Below is a small trained network, with its code and all its weights. Each question gives an input and a target symbol and asks what happens when units are switched off, that is, made to give their printed mean instead of their output.

import numpy as np


def w(rows, s, z=0):
    codes = np.array(rows[::2]) - 128.0
    scale = np.full(codes.shape[1], s)
    scale[-1] = z or s
    return codes * scale


def f(y):
    return y / 2 * (1 + np.tanh(0.7978845608 * (y + 0.044715 * y**3)))


def softmax(a):
    e = np.exp(a - a.max(-1, keepdims=True))
    return e / e.sum(-1, keepdims=True)


def log_softmax(a):
    a = a - a.max(-1, keepdims=True)
    return a - np.log(np.exp(a).sum(-1, keepdims=True))


def net(x, mask):
    ids = ['βγδεζηθλμπσψ'.index(c) for c in x.split()]
    T = len(ids)
    res = E[ids] + P[:T]
    u = 0
    for l in range(2):
        q, k, v = (res @ M[l].T for M in (Q, K, V))
        z = softmax(np.where(np.tri(T) > 0, q @ k.T / 3**0.5, -1e9)) @ v
        res = res + np.where(mask[u], z, O[l][:, -1]) @ O[l][:, :-1]
        u += 1
        y = f(res @ A[l][:, :-1].T + A[l][:, -1])
        res = res + np.where(mask[u : u + 16], y, B[l][:, -1]) @ B[l][:, :-1]
        u += 16
    return log_softmax(res[-1] @ U[:, :-1].T + U[:, -1])


Q, K, V, O, A, B = {}, {}, {}, {}, {}, {}
E = w([
[172,84,162,194,130,175,136,106,187,84,186],'β',
[91,188,145,91,96,66,176,69,151,115,219],'γ',
[127,183,178,58,140,64,63,101,111,183,148],'δ',
[86,133,197,147,183,78,92,139,5,145,207],'ε',
[150,181,184,217,159,152,118,87,94,29,145],'ζ',
[137,132,170,92,163,69,116,75,177,89,105],'η',
[157,125,94,94,175,167,115,58,122,108,153],'θ',
[176,154,147,211,75,62,141,126,117,104,185],'λ',
[157,131,156,129,131,128,202,47,114,174,103],'μ',
[141,143,147,94,72,116,153,156,176,165,116],'π',
[101,81,158,152,99,182,141,142,134,171,100],'σ',
[111,147,145,97,209,181,129,186,66,176,124],'ψ',
],0.023)
P = w([
[138,98,199,85,133,146,124,94,98,94,201],'0',
[141,114,183,91,122,141,105,105,82,121,172],'1',
[158,117,165,105,104,186,118,119,87,119,136],'2',
[158,131,160,108,134,157,120,132,105,146,126],'3',
[158,150,146,113,147,157,127,139,124,163,112],'4',
[152,150,131,127,160,149,125,134,130,190,99],'5',
[148,160,111,129,166,146,130,141,142,208,79],'6',
[141,168,107,143,174,127,118,133,143,236,77],'7',
[135,178,100,168,186,115,116,132,149,255,67],'8',
],0.011)
Q[0] = w([
[128,112,117,122,86,132,117,147,131,103,74],'L0H1',
[111,138,167,133,130,124,64,136,166,110,139],'L0H1',
[54,77,6,108,95,99,97,215,141,57,105],'L0H1',
],0.011)
K[0] = w([
[118,108,165,71,94,131,118,139,109,113,147],'L0H1',
[154,87,101,134,164,127,183,83,126,92,140],'L0H1',
[137,81,229,73,112,142,143,86,95,72,249],'L0H1',
],0.011)
V[0] = w([
[199,222,170,220,104,130,2,67,107,101,191],'L0H1',
[212,123,170,131,124,42,102,47,96,126,42],'L0H1',
[116,136,87,35,145,166,45,89,164,59,87],'L0H1',
],0.0047)
O[0] = w([
[146,212,148,190,213,97,163,171,211,159,170,89],'L0H1',
[116,139,117,124,159,2,142,197,92,62,29,228],'L0H1',
[65,195,135,142,166,114,110,114,156,72,101,3],'L0H1',
],0.0094,0.004)
A[0] = w([
[132,184,86,139,122,93,122,97,90,123,114,134],'L0N1',
[163,199,133,138,45,135,160,103,104,142,189,129],'L0N2',
[163,113,100,107,139,117,153,65,134,121,131,177],'L0N3',
[116,171,173,85,100,111,126,151,96,126,163,164],'L0N4',
[122,100,93,208,120,86,106,173,45,121,172,95],'L0N5',
[146,133,110,150,174,161,131,106,91,69,126,161],'L0N6',
[90,33,164,53,96,128,126,139,148,127,123,119],'L0N7',
[172,151,63,59,91,90,2,92,111,143,148,198],'L0N8',
[98,191,109,84,54,111,186,130,172,128,123,177],'L0N9',
[103,140,94,78,215,211,172,179,168,163,145,253],'L0N10',
[134,56,85,140,139,131,172,109,184,88,170,127],'L0N11',
[79,142,137,102,183,103,84,130,172,159,139,122],'L0N12',
[150,112,195,160,179,118,131,34,82,89,113,150],'L0N13',
[136,150,165,146,107,114,95,81,169,142,165,76],'L0N14',
[151,124,86,145,93,134,100,171,139,163,106,165],'L0N15',
[177,66,155,108,127,92,94,138,210,137,135,181],'L0N16',
],0.0087,0.0042)
B[0] = w([
[141,133,160,188,140,132,121,75,205,31,108,156],'L0N1',
[178,102,123,18,79,157,94,135,133,188,133,165],'L0N2',
[131,2,150,97,145,133,59,124,165,82,73,181],'L0N3',
[181,138,174,216,157,120,91,109,145,100,88,158],'L0N4',
[173,95,173,63,154,208,151,113,218,93,186,149],'L0N5',
[138,109,116,204,151,155,36,108,146,126,96,160],'L0N6',
[109,172,159,173,79,147,141,194,100,113,106,159],'L0N7',
[221,122,139,194,159,134,167,237,78,61,67,148],'L0N8',
[114,32,137,122,63,53,15,107,86,100,113,143],'L0N9',
[100,142,124,167,92,113,76,95,30,202,67,166],'L0N10',
[122,97,105,158,250,150,79,175,128,140,169,127],'L0N11',
[73,203,184,144,158,162,122,137,107,112,48,137],'L0N12',
[149,70,162,96,99,203,77,89,198,130,142,246],'L0N13',
[69,214,100,94,142,88,143,156,144,219,117,137],'L0N14',
[144,37,119,78,130,140,187,185,150,157,114,137],'L0N15',
[117,98,148,50,159,158,129,211,173,49,72,142],'L0N16',
],0.0057,0.012)
Q[1] = w([
[189,87,236,43,1,254,65,163,99,154,34],'L1H1',
[234,31,195,185,134,67,109,110,166,193,58],'L1H1',
[81,78,55,59,67,169,164,135,102,147,159],'L1H1',
],0.0078)
K[1] = w([
[69,163,49,121,124,143,146,176,103,216,80],'L1H1',
[119,68,1,84,144,58,201,142,155,192,78],'L1H1',
[94,73,195,135,121,105,96,139,96,138,164],'L1H1',
],0.0099)
V[1] = w([
[48,89,187,130,217,131,176,112,118,105,120],'L1H1',
[195,120,130,3,183,119,119,93,135,52,137],'L1H1',
[83,115,163,137,82,122,130,198,212,103,122],'L1H1',
],0.0053)
O[1] = w([
[36,202,49,6,100,234,213,183,62,110,32,149],'L1H1',
[141,110,61,228,199,92,169,8,152,171,151,45],'L1H1',
[6,2,242,252,175,29,88,216,102,211,36,4],'L1H1',
],0.0067,0.0033)
A[1] = w([
[212,125,75,100,112,141,63,158,102,159,153,156],'L1N1',
[171,128,135,158,180,60,201,104,222,135,139,36],'L1N2',
[150,112,90,58,214,38,130,120,158,5,83,179],'L1N3',
[88,180,166,201,43,155,242,158,96,164,88,155],'L1N4',
[201,146,118,233,71,45,180,243,144,181,250,19],'L1N5',
[255,63,135,160,110,77,198,153,37,36,83,79],'L1N6',
[69,66,168,215,167,75,121,131,171,187,99,21],'L1N7',
[51,142,101,100,69,54,89,86,125,60,123,92],'L1N8',
[56,199,131,106,172,73,109,115,77,67,57,185],'L1N9',
[46,241,110,56,54,67,178,146,142,31,204,68],'L1N10',
[214,97,155,160,171,219,150,179,129,76,133,118],'L1N11',
[77,94,140,131,77,169,187,66,63,62,133,31],'L1N12',
[154,102,97,194,102,195,127,94,75,195,159,71],'L1N13',
[98,171,108,110,15,63,184,219,146,179,165,254],'L1N14',
[95,112,113,164,180,204,82,129,12,89,142,69],'L1N15',
[165,45,136,127,142,137,142,158,253,92,148,112],'L1N16',
],0.0059,0.0022)
B[1] = w([
[136,151,150,147,146,79,213,120,176,91,135,211],'L1N1',
[126,124,74,128,120,148,149,56,62,155,82,193],'L1N2',
[75,147,144,129,145,112,160,114,113,74,169,205],'L1N3',
[142,108,73,144,153,117,168,65,155,82,134,176],'L1N4',
[153,163,143,76,121,199,120,153,51,46,60,150],'L1N5',
[129,112,129,87,142,72,131,120,231,157,132,234],'L1N6',
[110,190,113,120,1,82,142,128,47,143,255,162],'L1N7',
[177,94,90,182,143,94,119,204,111,141,144,126],'L1N8',
[108,103,108,194,107,115,131,147,151,118,204,150],'L1N9',
[114,109,144,195,134,119,110,156,137,137,122,132],'L1N10',
[86,126,66,155,181,162,151,153,129,198,103,254],'L1N11',
[164,187,45,96,125,134,165,137,139,181,77,174],'L1N12',
[107,158,109,105,100,60,120,158,63,101,128,188],'L1N13',
[134,84,129,219,128,137,112,129,111,90,120,174],'L1N14',
[193,62,151,136,91,120,81,132,114,105,110,193],'L1N15',
[84,149,69,30,109,86,74,153,114,99,112,202],'L1N16',
],0.0072,0.0083)
U = w([
[65,93,118,225,70,168,237,156,74,119,151,235],'β',
[86,152,155,82,89,94,127,55,165,255,103,56],'γ',
[177,110,93,172,56,40,68,148,135,157,210,115],'δ',
[30,180,145,110,123,98,122,144,109,83,103,35],'ε',
[166,79,192,146,218,136,200,159,67,168,244,33],'ζ',
[89,211,115,207,94,159,18,88,160,128,92,151],'η',
[209,59,47,168,222,59,144,96,84,96,103,239],'θ',
[60,128,9,105,154,111,89,199,132,207,173,96],'λ',
[189,194,92,98,94,141,174,197,95,77,167,129],'μ',
[99,79,208,153,79,140,106,210,156,139,65,229],'π',
[124,194,90,127,131,96,92,140,4,154,108,1],'σ',
[130,243,144,187,147,82,143,196,163,242,97,185],'ψ',
],0.0052,0.0025)

Each question gives the input, a string of symbols that net reads in full, and the target symbol t.
The units are the heads (3 rows each of Q, K, V and O) and the neurons (one row each of A and B). Each row of codes is followed by its name. A weight is (code - 128) times the scale printed after its matrix; where a second scale follows, it is the last column's (O, A, B and U).
mask holds one flag per unit, layer by layer, with each layer's heads first. A switched-off unit (its flag False) gives its mean, the last column of its rows in O or B, instead of its output. The means were averaged over made-up inputs and are rounded, as every weight is.
A unit's drop is (log p(t) with every unit on - log p(t) with that unit switched off) / (log p(t) with every unit on - log p(t) with every unit switched off).
The circuit of an input: a set's keep is (log p(t) with only the set's units on - log p(t) with every unit switched off) / (log p(t) with every unit on - log p(t) with every unit switched off). Starting from the 12 units with the biggest drops (on a tie, the unit counted first), units are removed one at a time, each time the one whose removal leaves the highest keep (on an exact tie, the one counted first), for as long as the keep stays at least 0.8.
units of the circuit, in order: the units of the circuit, biggest drop first
most important unit: the unit with the biggest drop
k most important neurons: the k neurons with the biggest drops, biggest first
k most important neurons of layer l: the k neurons of layer l with the biggest drops, biggest first
input μ ε δ ζ δ ε θ, target η: units of the circuit, in order => [L0H1, L0N10, L0N6]
input σ ζ ε, target π: units of the circuit, in order => [L1H1, L0N7]
input ψ μ η, target μ: most important unit => L0N13
input θ σ μ ψ π, target μ: units of the circuit, in order => [L1H1, L0N10]
input β ζ η μ μ μ β, target λ: units of the circuit, in order => [L1N16, L1N11, L0N11]
input μ ζ λ μ σ λ λ, target π: 4 most important neurons of layer 0 => [L0N2, L0N5, L0N15, L0N16]
input ψ σ μ μ, target π: 3 most important neurons => [L0N13, L0N4, L0N3]
input θ δ β ζ σ γ μ η, target ε: units of the circuit, in order => [L1N3, L0N16, L1N16]
input σ λ δ β μ π γ, target δ: units of the circuit, in order => [L0N9, L1H1, L1N7]
input μ ζ θ ζ σ ψ ζ, target μ: 3 most important neurons => [L0N10, L1N1, L0N2]
input μ μ θ ε ζ, target η: 3 most important neurons => [L0N6, L0N13, L1N1]
input σ η μ ψ μ ζ μ δ, target ψ: 2 most important neurons => [L0N8, L1N6]
input μ θ μ σ ε, target π: units of the circuit, in order => [L1H1, L1N15, L0N13]
input π ψ μ σ ε π, target π: most important unit => L0H1
input ζ μ γ σ μ μ δ λ, target θ: 2 most important neurons => [L1N2, L0N5]
input μ μ ζ γ θ ψ μ θ, target μ: units of the circuit, in order => [L1H1, L0N10, L0N13]
input μ ζ γ μ ζ λ β θ θ, target η: 2 most important neurons of layer 0 => [L0N12, L0N10]
input θ θ ψ μ, target μ: 2 most important neurons of layer 1 => [L1N6, L1N1]
input ζ μ π ε σ σ η μ, target π: units of the circuit, in order => [L1H1, L0N13, L0N3, L0N15]
input λ σ θ μ μ σ σ η, target π: most important neuron => [L0N7]
input μ ζ π ε, target δ: 3 most important neurons of layer 1 => [L1N7, L1N16, L1N15]
input σ ε β λ, target μ: 3 most important neurons of layer 1 => [L1N5, L1N7, L1N16]
input σ ζ σ σ ζ ε ζ μ η, target ε: 3 most important neurons => [L1N3, L0N16, L0N12]
input λ μ ε μ μ ζ ψ θ ε, target μ: 2 most important neurons => [L0N10, L0N13]
input π ψ ζ μ γ, target θ: 2 most important neurons of layer 0 => [L0N4, L0N13]
input σ γ ε π σ σ μ ψ, target μ: 2 most important neurons => [L1N1, L0N10]
input μ μ ψ β μ, target μ: 2 most important neurons => [L0N10, L0N13]
input μ σ ζ γ, target π: most important unit => L0N2
input θ γ ψ, target μ: 3 most important neurons of layer 0 => [L0N3, L0N13, L0N10]
input μ η ζ μ ε ε, target θ: 2 most important neurons of layer 0 => [L0N4, L0N7]
